 -2  10   7   0  -5   4   3  -8  -7  -4  -3  -3  -2   2  -2   7  -2   0  -1   1   0   0  -2  -7   3   1   5  -2   1   6   0  -3   3  -4   1  10   0   2  -4  -6   1   0   4  -2   2  -9   4   2   2   0  11 -13 -11  -1  -4  -4  -2   0  -3  16  -6  -2 -11 -10   1  -2   2   7  -7  -1   6   4  -1   4   3  -4   3  -2  -3  -4 -> (27) + [22]
  0  -4   3   2 -10  -5   0  -4  -2   8  -2  11   0  -1   9   0  -4   0  -1  -4  -3   1   4 -19  -5   4   0   4  -3  -8  10  -3  -2   2   2   0   9 -14   7  -1  -2   6   4   3   2  -9  -8   2   0  -1  -6   5  -1   3   1   4  -2   9   2  -5   2   6   7  -1  -8   1  -6  -2   2  -5  -2 -11  -5  -2  -8  12 -13  -2 -12   0 -> (32) + [22]
  1   0   0   1  -9  -7  -1  -7  -4   5  -4  10   1   0  10   3  -3   0   2  -1  -3  -2   3 -26  -2   4   2   4  -4  -1  13  -3   3  -7  -1   6   6  -6   3  -4   2   1  20  -1   2 -18  -1   3   1  -3 -16  -5  -2  -1  -5  -1  -2  13   0   3  -2   7   1  -1  -1   5  -4   4  -5  -2   1  -6  -2  -3  -2   5  -8  -3 -13  -4 -> (32) + [28]
  0   4   2  -3  -1  -4   5   1  -9  -1  -3   1   2   0   0   3  -9   1   1   4  -2 -13   4 -14   2   3  -1  -4   2   3   6  -1   5  -4   0   1   0  -5 -10  -7   0  -2  26  -5  -7 -10   9   3   1  -9 -26  -2 -12  -5  -7  -3  -2   4  -4  15  -6   0  -3  -8   4   5   2   7  -6   6   1   5   3  -3   4  -4  -5  -7 -10  -2 -> (31) + [24]
 -1   7   3   0   0   0   6   6  -8  -2  -5  -4  -2   3  -4   9  -4   3  -1   0   3  -4   0   6   4   0  -1  -6   3   0  -1  -8   2  -5   0   1   2 -15  -3  -7   1   0   0   3   3   7   9   3   1  -3   2  -3 -10   1  -3  -2   1  -1  -5  15  -5  -7   2  -5  -8   0   3  10   4   1   5   2   7  -1   4  -2  -1  -5  -6  -3 -> (27) + [24]
  0   4   6   1  -8  -4   2  -8  -5   4  -4   4  -2   1   6   5  -2   3  -2  -2  -5   2   3 -23  -2   3   3   0  -2  -3   7  -5   2  -3   1  10   5  -4   4  -4  -2   4   4   5   5 -10  -8   6   2   1  -1 -11  -9   3  -4  -2  -4   6  -1   5  -6   1  -1  -9   2   3  -3   5  -5  -3   3  -8  -4  -2  -3   6  -5  -4 -13  -3 -> (31) + [22]
 -1   7   4  -1  -1  -2   6   7  -8  -1  -3  -4  -1  -1  -1  10  -5   7  -2   0   0  -6  -2  -3   3   2  -1  -5  -2   0   5  -8   4 -10   0   4   4 -20  -6 -11   0   0  15   1   1   1  11   3   0  -5 -11   1 -11  -1  -4   0   0   3  -5  16  -6  -4   1  -8  -9   1   2  15   2   3   4   3   8  -3   4   0  -6  -9 -14  -5 -> (27) + [24]
 -1   4   4   1  -7  -6   4  -7  -6   4  -6   1   1   1   7   5  -5   2   2   0  -2   0   4 -24   0   3   4   0  -4  -2  10 -10   4  -5   1   7   4  -8   1  -6  -3   1  14   2   4 -15  -2   4   0  -1  -6 -11  -6   1  -4  -6  -2   7  -2   9  -5   5  -2 -10   0   2  -2   8  -5  -6   2  -6  -3  -3  -3   5  -6  -4 -13  -2 -> (32) + [22]
 -1   6  10   0 -11  -5   9   5 -12   5  -6  11   2  -3   8   9 -16   5   0  -2   2 -13   3 -22   2   7  -4  -8  -3  -3  17 -14   9  -7   4   3   9 -40  -5 -16  -1   4  42  -3   5 -12  15   8  -3 -12 -41   8 -23  -2  -8   0  -3  10  -6  20  -5  -1   9  -7 -19   6  -4  17   3   5   7  -2  10  -7   0   6 -21 -13 -26  -7 -> (32) + [24]
 -3   6   3  -2   6   1   2   1  -3  -2  -3  -5  -2   3  -4   3   4   2   0  -1   2   6  -7   7   3  -2   2  -4   6   3  -2  -1   2  -7   4   9   2   5  -1  -5   0  -2 -11   4   6   3   3   0   2   4  13  -5  -4   4  -1  -1   2  -4   1   1  -1  -3  -5  -3   1   1   4   5  -2  -2   4   4   2   3   3  -4   7   8   3  -1 -> (27) + [22]
  3   0   1   2  -5  -3   2  -7  -4   3   0   5   1  -1   8   2  -4   1  -1   2  -2  -4   1 -14  -1   4   2   2   0  -3   0  -3   3  -3   6   1   2   1   2   1  -3   1   4   0   1  -6   0   2   2  -1  -6  -3  -4   0  -2  -2   0   5  -2   4  -4   2  -1  -5   4   5  -2   2  -3   2  -1  -4  -4  -1  -2   3  -8  -7  -9   0 -> (32) + [28]
 -1   7   6   4  -5   1   8   4  -9  -5  -5  -1  -2   2  -5   7  -2   2   2  -1   6   4  -1   1   3   0  -3  -7   4   1  -1  -9   2  -3   1   5  -1 -23   5  -8   6   3   8   2   7  -3   3   1   1  -6  12 -11  -5  -2  -2   3   2  -1   2  17   0  -3  -2  -4 -18  -3   0   6   6  -8   6   3   5  -7   4  -2  -1  -5  -7  -6 -> (27) + [22]
 -2   7   2   3  -4   1   8  -3  -5  -5  -4  -3  -1   1  -2   9   0   0  -1  -3   2   3   4  -6   3  -2   4  -7   0   3  -3  -8   2   1   2   6  -2 -16   6  -3  -1   2   5   7   7  -6  -2   2   0  -5  19 -21  -5   0  -1  -1   2   0  -2  20  -2  -4  -8 -10 -10   3  -1   2   3  -9   5   1  -1  -4   2  -2   0  -3  -3  -4 -> (27) + [22]
  1   3   4  -3   5 -11   1   0  -3   4   5   4  -2  -3   1  -1  -5   2   0  -2  -1  -7  -2  -5   3   5  -4  -2   1  -1  10  -5   3 -13   4   3   9  -4 -11 -10  -1  -2  14  -4  -3   0  12   3  -1  -3 -32  14  -9   3  -4  -2  -2   0  -2   0  -7  -3   6  -3   4   2   3  13  -7  12   3   2   8   0   1   3  -8  -5 -12  -2 -> (32) + [24]
  0  -1  -2  -2  -4  -2  -2  -6   0   1   3   4   2   0   7   0  -5  -1   2   1  -4  -6   4 -16  -1   3   2   2  -4   0   4   1   0   1   0   0  -1   6  -1  -1  -1  -1  11  -5   3  -6  -1   1   0  -2 -10  -5  -3  -6  -1  -2  -1   4  -2   5  -5   3  -4  -4   7   4   2   0  -7   0  -2   0  -3  -1  -3   1  -3  -4  -6   0 -> (31) + [22]
 -3   5   7   1  -7  -3   2  -5  -6   0  -7  10   0   0   0   6  -3   1   3  -2   2   4   2 -19  -1   3   3   2   1  -1   9  -8   4  -1   0  12   7 -14   6  -9  -2  -2  20   3   7 -18  -2   3   0  -3  -2 -12  -6   2  -5   0   2   9   4   7   1   3   3  -3  -3  -3  -6   6  -2  -6   7  -2   0  -4  -5   4  -1  -3 -12  -6 -> (32) + [22]
 -1  -3   0  -1  -5  -3   1   0  -1   6   1   7   3  -2   5  -2  -8   1   0  -2  -3  -6   2 -11  -2   3  -2   1  -7  -4   9  -1  -3   3   3   0   5  -6  -4  -4  -1   2  12  -5  -3  -5   5   2  -3   1 -23  12  -5   3  -2  -1  -2   7   2  -3  -4   1   8   0   1  22  -3   6   0   3   0  -3   2  -4  -3   5  -9  -5 -11   3 -> (32) + [28]
  1  -6  -2  -3  -3  -3  -2  -3   6   7   1   5   2  -4   7  -2  -7   2   1   0  -3  -9   2 -15   0   6  -3  -3   6  -6   9   0   0   0   1  -4   4  -2  -4   2  -3   1   8  -4  -3  -3   0   0  -1  -3 -22  10  -1   0  -2   0  -2   4  -1  -5  -3   2   6  -2   6   4  -5   1  -5   4  -3  -4  -2  -1  -5   6  -9  -2  -7  -1 -> (31) + [24]
 -2   4   3   0  -5   0   4   4  -6   1  -3   5  -1   0   1   6  -5   2   0   0   0  -5   0  -6   0   2  -3  -4   1   2   5  -7   3  -3   2   2   3 -16  -1  -4   1  -1  16   0   1  -6   6   2   0  -7  -8  -1  -4   0  -1   1   1   4  -2   9  -1  -1   2  -3  -9   3   1   4   2   0   4   0   5  -3   0   2  -6  -5  -8  -3 -> (31) + [28]
 -2   7   6   1  -2  -3   5   2  -9  -1  -6   2  -3   2  -2   6   0   4  -1  -4   3  -1  -2  -3   2   0   1  -4   4   1   3  -9   1  -5   2  11   2 -12   3  -8   0   1  -1   7  11  -3   3   1   1  -1  10  -9  -8   4  -4  -2   2   1  -3   8  -4  -2  -3  -7  -8   0   1   6   1  -4   6   1   4  -1   3   1   2  -7  -6  -4 -> (27) + [22]
 -3   4   5   2  -9  -5   4   1  -4   4  -4  12   1   4   1   6  -9   3  -3  -2   0  -5   0 -15   2   5  -1  -2  -4 -10   9  -9   5  -5   8   5   7 -21   0 -14   2   2  25   1   4 -11   7   4  -3  -4 -23   4  -6   2  -6   0  -1   6  -3   6  -2   1   9  -3 -11   3  -5  10   0   3   5  -2   5  -5   0   5  -8  -6 -18  -5 -> (32) + [28]
